[147 143 137 121 115 100 112] Answer: 143

[[117 153 120 110]
 [127 126 108 151]] Answer: 153

[151 121 146 135] Answer: 121

[158 135  99 113 123 118] Answer: 135

[144 139 134 158 143 128] Answer: 139

[145 103 121 134 142 140] Answer: 103

[119 100 146 145 102] Answer: 100
---
[[127 126 128 131]
 [134 130 127 104]
 [127 125 125 137]] => 127

[[131 152  99 115]
 [136 121 140 123]
 [120 122 123 126]] => 120

[[117 136 143 134]
 [151 128 109 111]
 [105 100 104 119]] => 105

[[128 154 129 128]
 [129 132 129 128]
 [127 126 128 128]] => 127

[[108 115 130 113]
 [103 131 136 131]
 [108 121 131 120]] => 108

[[114 105 128 144]
 [132 129 142 129]
 [106 145 126 105]] => 106

[[113 130 122 133]
 [134 102 146 112]
 [102 134 140 107]] => 102
---
[138 126 118 116 130 152 129] --> 116, 152

[106 124 155 130 117] --> 155, 155

[[128 128 153 129 128 126 128]
 [128 127 131 129 129 103 127]
 [128 127 131 129 130 110 128]] --> 129, 153

[132 155 152 128 154] --> 152, 155

[154 130 142 146 133 127 148] --> 146, 154

[151 105 108 122 114] --> 108, 151

[[136 124 121 105 125]
 [145 111 139 109 142]
 [148 112 140 116 142]] --> 139, 148
---
[[120 128 116 120 126 121]
 [112 129 103 111 124 115]] gives 111

[[123 142 124 129]
 [138 114 133 141]
 [124 154 125 140]] gives 154

[103 127 116 124 126] gives 116

[110  99 130 111 128] gives 130

[128 150 129 129] gives 150

[[125 121 120 156]
 [120 119 128 144]
 [124 115 124 148]] gives 115

[[108 140 121 149 149]
 [110 144 119 144 149]] gives 119
---
[106 139 143 135 135 131 100]: 139

[[128 106 128 128 126 128]
 [127 127 128 128 115 127]]: 127

[[126 129 115 127 123]
 [132 141 141 129 123]
 [133 130 155 126 129]]: 130

[153 143 105 122 112 110]: 143

[[103 131 110 144]
 [105 127 123 155]]: 127

[158 143 109 132]: 143

[120 102 134 138]: 102

[134 118 103 114 133]: 118
---
[144 113 141 130 156 124 124]
156, 113

[122 113 138 131 124 154 127]
154, 113

[138 132 139 138 101]
139, 101

[[101 135 147 131 155 134 140]
 [137 119 114 147 113 124 106]]
155, 101

[[122 137 121 125 107 128 124]
 [116 143 117 132 120 132 117]]
143, 107

[147 138 141 100 136 151 137]
151, 100

[152 106 113 140]
152, 106

[[122 105 113 117 127]
 [141 153 155 131 127]]
155, 105

[126 123 153 119 112 141 122]
153, 112

[122 149 120 113 131 125 119]
149, 113
---
[121 135 150 127 110 118] >> 135
[127 122 120 124  99 155] >> 122
[142 109 158 111 117 140] >> 109
[112 152 150 117 139 131] >> 152
[108 119 138 100 140  99] >> 119
[149 102 105 139 110 134] >> 102
---
[125 101 109 116] Answer: 125
[105 115 107 129 123 121 121] Answer: 105
[111 155 150 117 140 130] Answer: 111
[131 152 151 117 122] Answer: 131
[131 123 111 155 116] Answer: 131
[143 107 140 135 114 141] Answer: 143
[101 135 145 133 150 117] Answer: 101
[101 114 154 121 105 128 108] Answer: 101
---
[[119 127 141 138 137]
 [143 133 118 106 114]
 [114 146 115 135 120]] value 118, 146

[149 139 113 127 134] value 113, 149

[116 106 101 128 126 113 158] value 128, 158

[119 116 136 137 104 130 102] value 137, 137

[135 130 139 103 144 125 140] value 103, 144

[[122 130 134 130 126 128 132]
 [112 132 137 118 145 121 153]
 [103 119 144 125 124 120 129]] value 118, 153

[133 150 101 138 122] value 101, 150

[113 130 154 127 131 139 137] value 127, 154

[141 105 147 119 113] value 147, 147

[[114 114 153 151 121 126 141]
 [106 112 151 149 132 140 126]
 [142 144 120 120 142 141 122]] value 149, 153
